Below are the code and all the weights of a small trained network. Each question names an input and a target symbol and asks about switching units off, where a switched-off unit gives its printed mean instead of its output.

import numpy as np


def w(rows, s, z=0):
    codes = np.array(rows[::2]) - 128.0
    scale = np.full(codes.shape[1], s)
    scale[-1] = z or s
    return codes * scale


def norm(h):
    return h / np.sqrt((h * h).mean(-1, keepdims=True) + 1e-5)


def f(y):
    return np.maximum(y, 0)


def softmax(a):
    e = np.exp(a - a.max(-1, keepdims=True))
    return e / e.sum(-1, keepdims=True)


def log_softmax(a):
    a = a - a.max(-1, keepdims=True)
    return a - np.log(np.exp(a).sum(-1, keepdims=True))


def net(x, mask):
    ids = ['ΓΞΦΨβσ'.index(c) for c in x.split()]
    T = len(ids)
    res = E[ids] + P[:T]
    u = 0
    for l in range(2):
        r = norm(res)
        for j in range(3):
            rows = slice(3 * j, 3 * j + 3)
            q, k, v = (r @ M[l][rows].T for M in (Q, K, V))
            z = softmax(np.where(np.tri(T) > 0, q @ k.T / 3**0.5, -1e9)) @ v
            o = O[l][rows]
            res = res + np.where(mask[u + j], z, o[:, -1]) @ o[:, :-1]
        u += 3
        y = f(norm(res) @ A[l][:, :-1].T + A[l][:, -1])
        res = res + np.where(mask[u : u + 12], y, B[l][:, -1]) @ B[l][:, :-1]
        u += 12
    return log_softmax(norm(res)[-1] @ U[:, :-1].T + U[:, -1])


Q, K, V, O, A, B = {}, {}, {}, {}, {}, {}
E = w([
[158,147,118,131],'Γ',
[97,147,156,140],'Ξ',
[127,94,116,254],'Φ',
[84,139,103,175],'Ψ',
[132,153,98,133],'β',
[128,96,111,86],'σ',
],0.0026)
P = w([
[219,80,130,217],'0',
[160,125,147,113],'1',
[152,131,171,99],'2',
[147,132,183,80],'3',
[141,134,196,64],'4',
[133,138,205,37],'5',
[134,135,215,34],'6',
[133,131,217,27],'7',
[135,127,222,19],'8',
[130,119,219,1],'9',
],0.00068)
Q[0] = w([
[67,117,114,194],'L0H1',
[84,130,253,94],'L0H1',
[105,54,107,65],'L0H1',
[110,67,114,253],'L0H2',
[69,195,195,33],'L0H2',
[174,194,118,51],'L0H2',
[55,109,154,195],'L0H3',
[180,104,118,13],'L0H3',
[45,111,151,233],'L0H3',
],0.0038)
K[0] = w([
[191,114,203,67],'L0H1',
[181,111,13,135],'L0H1',
[140,191,106,157],'L0H1',
[164,32,95,199],'L0H2',
[106,252,82,81],'L0H2',
[97,161,170,10],'L0H2',
[79,76,150,195],'L0H3',
[139,201,146,66],'L0H3',
[70,17,157,189],'L0H3',
],0.0042)
V[0] = w([
[225,70,139,100],'L0H1',
[192,174,148,220],'L0H1',
[125,159,83,211],'L0H1',
[225,139,86,191],'L0H2',
[50,109,185,146],'L0H2',
[93,223,84,7],'L0H2',
[118,161,54,172],'L0H3',
[63,213,31,124],'L0H3',
[184,239,99,91],'L0H3',
],0.002)
O[0] = w([
[143,108,181,158,146],'L0H1',
[149,60,101,129,254],'L0H1',
[161,102,93,154,221],'L0H1',
[142,224,140,68,235],'L0H2',
[79,60,142,107,61],'L0H2',
[205,103,110,251,119],'L0H2',
[84,86,134,159,187],'L0H3',
[117,61,192,241,158],'L0H3',
[224,95,140,192,223],'L0H3',
],0.002,0.00068)
A[0] = w([
[177,138,57,149,53],'L0N1',
[134,168,47,85,94],'L0N2',
[104,75,127,212,254],'L0N3',
[186,157,84,92,35],'L0N4',
[153,160,27,181,140],'L0N5',
[109,242,44,98,14],'L0N6',
[150,117,24,75,70],'L0N7',
[216,207,112,133,212],'L0N8',
[4,58,222,161,53],'L0N9',
[160,54,72,89,211],'L0N10',
[106,215,52,141,135],'L0N11',
[92,217,34,122,114],'L0N12',
],0.002,0.00051)
B[0] = w([
[138,200,100,120,177],'L0N1',
[122,61,177,199,150],'L0N2',
[70,137,93,31,232],'L0N3',
[130,123,185,102,178],'L0N4',
[166,111,131,210,202],'L0N5',
[113,66,161,253,144],'L0N6',
[113,83,180,158,168],'L0N7',
[107,173,110,89,243],'L0N8',
[166,176,134,76,250],'L0N9',
[101,114,98,158,206],'L0N10',
[172,94,187,196,165],'L0N11',
[193,65,95,170,158],'L0N12',
],0.0023,0.0013)
Q[1] = w([
[51,141,158,100],'L1H1',
[66,140,186,100],'L1H1',
[131,63,123,62],'L1H1',
[185,155,96,145],'L1H2',
[120,255,187,168],'L1H2',
[141,60,182,86],'L1H2',
[81,171,111,183],'L1H3',
[145,52,75,92],'L1H3',
[150,82,119,79],'L1H3',
],0.0055)
K[1] = w([
[46,142,148,102],'L1H1',
[47,159,156,82],'L1H1',
[124,216,159,186],'L1H1',
[202,162,140,160],'L1H2',
[108,255,221,136],'L1H2',
[132,50,140,76],'L1H2',
[211,77,78,113],'L1H3',
[116,206,202,108],'L1H3',
[98,191,175,132],'L1H3',
],0.0046)
V[1] = w([
[188,22,117,90],'L1H1',
[179,144,121,54],'L1H1',
[189,111,90,138],'L1H1',
[152,130,194,3],'L1H2',
[53,134,82,85],'L1H2',
[164,212,204,173],'L1H2',
[64,132,142,166],'L1H3',
[145,29,112,155],'L1H3',
[110,145,181,149],'L1H3',
],0.0022)
O[1] = w([
[54,56,86,77,72],'L1H1',
[101,90,158,138,126],'L1H1',
[97,129,150,108,201],'L1H1',
[173,122,83,175,71],'L1H2',
[156,118,187,141,6],'L1H2',
[110,73,79,114,224],'L1H2',
[134,117,5,139,76],'L1H3',
[157,72,143,134,153],'L1H3',
[135,178,82,118,97],'L1H3',
],0.0025,0.00019)
A[1] = w([
[54,69,136,18,213],'L1N1',
[32,113,122,140,255],'L1N2',
[130,115,106,207,120],'L1N3',
[21,218,205,95,149],'L1N4',
[127,122,96,247,149],'L1N5',
[10,21,76,200,78],'L1N6',
[15,251,140,33,45],'L1N7',
[207,244,210,139,37],'L1N8',
[159,27,121,236,89],'L1N9',
[169,132,78,52,13],'L1N10',
[232,165,13,55,107],'L1N11',
[222,50,217,162,182],'L1N12',
],0.0015,0.00096)
B[1] = w([
[88,195,93,187,240],'L1N1',
[141,156,131,5,241],'L1N2',
[88,105,138,111,169],'L1N3',
[158,104,33,164,250],'L1N4',
[89,44,199,79,205],'L1N5',
[171,80,224,77,198],'L1N6',
[163,225,30,153,209],'L1N7',
[33,37,221,131,217],'L1N8',
[47,150,73,162,173],'L1N9',
[178,94,54,150,139],'L1N10',
[144,72,108,65,231],'L1N11',
[93,196,157,165,241],'L1N12',
],0.0019,0.0011)
U = w([
[153,131,109,120,3],'Γ',
[143,97,142,254,182],'Ξ',
[212,139,208,118,73],'Φ',
[104,216,28,113,208],'Ψ',
[36,73,179,54,201],'β',
[148,124,96,129,4],'σ',
],0.0093,0.0038)

Each question gives the input, a string of symbols that net reads in full, and the target symbol t.
The units are the heads (3 rows each of Q, K, V and O) and the neurons (one row each of A and B). Each row of codes is followed by its name. A weight is (code - 128) times the scale printed after its matrix; where a second scale follows, it is the last column's (O, A, B and U).
mask holds one flag per unit, layer by layer, with each layer's heads first. A switched-off unit (its flag False) gives its mean, the last column of its rows in O or B, instead of its output. The means were averaged over made-up inputs and are rounded, as every weight is.
A unit's drop is (log p(t) with every unit on - log p(t) with that unit switched off) / (log p(t) with every unit on - log p(t) with every unit switched off).
The circuit of an input: a set's keep is (log p(t) with only the set's units on - log p(t) with every unit switched off) / (log p(t) with every unit on - log p(t) with every unit switched off). Starting from the 12 units with the biggest drops (on a tie, the unit counted first), units are removed one at a time, each time the one whose removal leaves the highest keep (on an exact tie, the one counted first), for as long as the keep stays at least 0.8.
units of the circuit, in order: the units of the circuit, biggest drop first
most important unit: the unit with the biggest drop
top k neurons: the k neurons with the biggest drops, biggest first
top k neurons in layer l: the k neurons of layer l with the biggest drops, biggest first
heads that matter: for each layer, one digit per head in row order, 1 if its drop is at least 0.15 and else 0, layers parted by /
input σ Ξ Ψ Ψ β σ, target Ψ: units of the circuit, in order	(L1H3; L1H1)
input Ξ Ξ Ξ, target Ψ: units of the circuit, in order	(L1H3)
input β σ β, target β: top 2 neurons	(L1N5; L0N8)
input Ξ β Ξ, target Ξ: units of the circuit, in order	(L1H1; L0H2)
input σ Ψ Ξ Φ Φ Ξ β, target Ξ: top 2 neurons	(L0N5; L0N9)
input Φ Ψ β Γ Ξ Ξ, target Ψ: units of the circuit, in order	(L1N7; L1N4)
input Ξ β β Ξ, target Ξ: units of the circuit, in order	(L0H2; L1H1; L1H2)
input σ β Ξ σ, target Ξ: heads that matter	111 / 010
input Ξ Ξ Γ Ψ Γ Γ Φ β Γ β, target Φ: heads that matter	011 / 001
input σ Ψ Ψ β Γ Φ Γ β, target Φ: units of the circuit, in order	(L0H2; L1N7; L1N8)
input Ψ σ Ξ σ, target Ψ: units of the circuit, in order	(L1H3; L1N1)
input Ψ σ Γ σ Γ Ξ Ξ σ, target Φ: top 4 neurons in layer 0	(L0N3; L0N8; L0N9; L0N7)
input Ξ β Φ Ψ Φ Φ, target Ψ: heads that matter	010 / 000
input Γ σ σ Φ Γ, target β: units of the circuit, in order	(L1H1)
input β Ξ Ξ σ σ Γ Γ Γ Γ σ, target Φ: top 2 neurons in layer 0	(L0N8; L0N3)
input β β σ Ψ β, target β: heads that matter	011 / 111
input Ξ β Γ β Γ σ Ψ, target β: top 2 neurons in layer 1	(L1N6; L1N2)
input σ Φ Γ Ψ, target β: top 2 neurons in layer 0	(L0N6; L0N12)
input Ξ Φ Γ β σ β β σ, target Ξ: heads that matter	011 / 010
input Ξ β β Ψ β β, target Ξ: heads that matter	010 / 000
input Γ σ σ Γ, target β: most important unit	L1H1
input Ξ β Ξ β σ σ Γ Φ, target β: heads that matter	000 / 000
